Below is a small trained network, with its code and all its weights. Each question gives an input and a class and asks what happens when units are switched off, that is, made to give their printed mean instead of their output.

import numpy as np


def w(rows, s, z=0):
    codes = np.array(rows[::2]) - 128.0
    scale = np.full(codes.shape[1], s)
    scale[-1] = z or s
    return codes * scale


def norm(h):
    return h / np.sqrt((h * h).mean(-1, keepdims=True) + 1e-5)


def f(y):
    return y / 2 * (1 + np.tanh(0.7978845608 * (y + 0.044715 * y**3)))


def log_softmax(a):
    a = a - a.max(-1, keepdims=True)
    return a - np.log(np.exp(a).sum(-1, keepdims=True))


def net(x, mask):
    res = np.array(x, float).reshape(1, 4) / 4 @ E
    u = 0
    for l in range(3):
        y = f(norm(res) @ A[l][:, :-1].T + A[l][:, -1])
        res = res + np.where(mask[u : u + 6], y, B[l][:, -1]) @ B[l][:, :-1]
        u += 6
    return log_softmax(norm(res)[-1] @ U[:, :-1].T + U[:, -1])


A, B = {}, {}
E = w([
[57,94,101,60,156,133,121,113,113,208,126,90],'x0',
[191,208,117,59,3,140,166,76,230,97,109,162],'x1',
[231,235,161,174,145,44,51,117,52,71,118,74],'x2',
[52,159,200,2,148,55,95,204,89,35,211,195],'x3',
],0.0074)
A[0] = w([
[113,173,163,111,53,113,146,186,184,68,168,184,59],'0.n0',
[243,153,71,166,73,154,82,101,170,189,74,114,108],'0.n1',
[221,217,121,143,90,123,102,113,104,97,123,113,3],'0.n2',
[125,70,95,215,171,112,75,140,92,81,139,113,54],'0.n3',
[2,52,107,53,205,140,142,159,133,150,168,165,127],'0.n4',
[124,156,103,96,174,64,111,85,141,168,96,194,43],'0.n5',
],0.0061,0.0042)
B[0] = w([
[150,55,112,140,106,143,133,101,100,9,199,163,193],'0.n0',
[69,155,158,75,164,159,138,76,102,122,56,54,240],'0.n1',
[152,157,178,123,97,204,114,206,169,43,54,123,192],'0.n2',
[201,112,116,108,183,150,147,188,149,134,127,162,165],'0.n3',
[83,132,83,167,16,182,123,254,125,157,132,34,253],'0.n4',
[122,158,95,116,222,182,125,94,166,61,179,60,114],'0.n5',
],0.0078,0.0066)
A[1] = w([
[101,150,149,134,75,80,63,133,114,101,208,133,84],'1.n0',
[166,96,143,140,233,111,69,191,90,184,117,152,4],'1.n1',
[176,237,139,152,139,79,177,113,120,80,97,85,75],'1.n2',
[75,3,116,121,108,168,179,81,178,209,72,121,97],'1.n3',
[213,162,172,128,169,54,163,129,100,106,186,158,82],'1.n4',
[146,118,203,164,213,113,117,137,146,184,84,123,40],'1.n5',
],0.007,0.0035)
B[1] = w([
[108,239,160,108,140,49,146,53,178,203,193,165,172],'1.n0',
[202,154,136,144,149,77,91,186,155,254,210,160,172],'1.n1',
[151,58,122,133,12,251,137,204,98,105,61,104,211],'1.n2',
[46,132,185,221,130,114,219,113,116,131,115,181,254],'1.n3',
[122,50,56,125,135,203,238,72,191,189,88,166,173],'1.n4',
[210,108,140,101,130,106,89,98,146,110,139,208,157],'1.n5',
],0.0067,0.0062)
A[2] = w([
[114,149,114,147,160,141,150,8,122,163,111,138,56],'2.n0',
[131,167,108,111,114,101,97,150,83,109,155,80,95],'2.n1',
[152,92,116,151,148,117,136,139,123,137,136,119,84],'2.n2',
[188,123,109,153,179,120,117,150,125,142,140,147,2],'2.n3',
[149,154,145,124,137,97,108,91,81,113,127,114,170],'2.n4',
[148,127,128,97,132,126,120,102,143,62,162,199,62],'2.n5',
],0.014,0.0038)
B[2] = w([
[86,153,194,122,201,6,128,33,163,162,113,169,235],'2.n0',
[167,168,129,77,181,114,106,51,180,144,84,116,184],'2.n1',
[157,30,135,84,100,162,135,143,147,97,131,186,160],'2.n2',
[185,102,135,144,182,162,46,84,112,146,149,205,201],'2.n3',
[83,36,96,126,91,221,168,221,147,107,146,151,165],'2.n4',
[158,113,55,129,134,22,161,34,69,70,166,149,254],'2.n5',
],0.011,0.005)
U = w([
[12,36,68,179,64,217,205,210,145,144,163,100,253],'0',
[85,245,114,40,170,47,56,154,157,179,171,64,15],'1',
[170,140,53,103,89,11,180,55,105,5,194,171,170],'2',
[194,172,155,129,93,228,116,117,120,17,18,42,100],'3',
[63,119,200,176,181,70,196,18,176,157,45,144,121],'4',
[229,46,124,153,206,153,81,137,111,139,165,210,154],'5',
],0.012,0.0022)

Each question gives the input, the list of numbers given to net, and the class t.
The units are the neurons (one row each of A and B). Each row of codes is followed by its name. A weight is (code - 128) times the scale printed after its matrix; where a second scale follows, it is the last column's (A, B and U).
mask holds one flag per neuron, layer by layer. A switched-off neuron (its flag False) gives its mean, the last column of its row in B, instead of its output. The means were averaged over made-up inputs and are rounded, as every weight is.
A unit's drop is (log p(t) with every unit on - log p(t) with that unit switched off) / (log p(t) with every unit on - log p(t) with every unit switched off).
The circuit of an input: a set's keep is (log p(t) with only the set's units on - log p(t) with every unit switched off) / (log p(t) with every unit on - log p(t) with every unit switched off). Starting from the 12 units with the biggest drops (on a tie, the unit counted first), units are removed one at a time, each time the one whose removal leaves the highest keep (on an exact tie, the one counted first), for as long as the keep stays at least 0.8.
units of the circuit, in order: the units of the circuit, biggest drop first
unit that matters most: the unit with the biggest drop
top k neurons: the k neurons with the biggest drops, biggest first
k most important neurons of layer l: the k neurons of layer l with the biggest drops, biggest first
drop of u: that unit's drop, to one decimal
input [5,-1,0,2], class 1: units of the circuit, in order -> [1.n4 1.n3]
input [7,6,-4,8], class 1: units of the circuit, in order -> [1.n2 1.n4 1.n3]
input [0,0,8,3], class 3: unit that matters most -> 1.n2
input [-6,3,-8,-2], class 4: units of the circuit, in order -> [0.n4 1.n2]
input [-1,8,-2,-4], class 4: units of the circuit, in order -> [2.n0 0.n4]
input [6,-1,-1,6], class 1: top 3 neurons -> [2.n1 1.n2 1.n3]
input [3,-1,3,8], class 1: top 2 neurons -> [0.n4 2.n1]
input [-4,-8,-4,8], class 1: top 2 neurons -> [2.n1 1.n3]
input [8,-2,8,-5], class 3: top 3 neurons -> [0.n1 1.n2 1.n3]
input [3,-8,-2,-8], class 4: 2 most important neurons of layer 2 -> [2.n0 2.n4]
input [5,1,-1,4], class 1: top 4 neurons -> [2.n1 1.n2 1.n3 1.n4]
input [5,-3,-4,-6], class 4: top 2 neurons -> [1.n3 2.n0]
input [-8,-5,-3,2], class 5: top 2 neurons -> [0.n3 2.n3]
input [2,1,-1,1], class 0: units of the circuit, in order -> [2.n0]
input [6,-3,5,-5], class 5: top 2 neurons -> [0.n3 1.n1]
input [4,-7,8,6], class 5: 2 most important neurons of layer 2 -> [2.n3 2.n4]
input [-1,-8,1,8], class 1: drop of 0.n4 -> 0.3
input [3,-4,7,-5], class 5: drop of 2.n3 -> 0.1
input [0,-2,0,3], class 1: drop of 2.n1 -> 0.2
input [3,2,-1,0], class 0: unit that matters most -> 0.n4
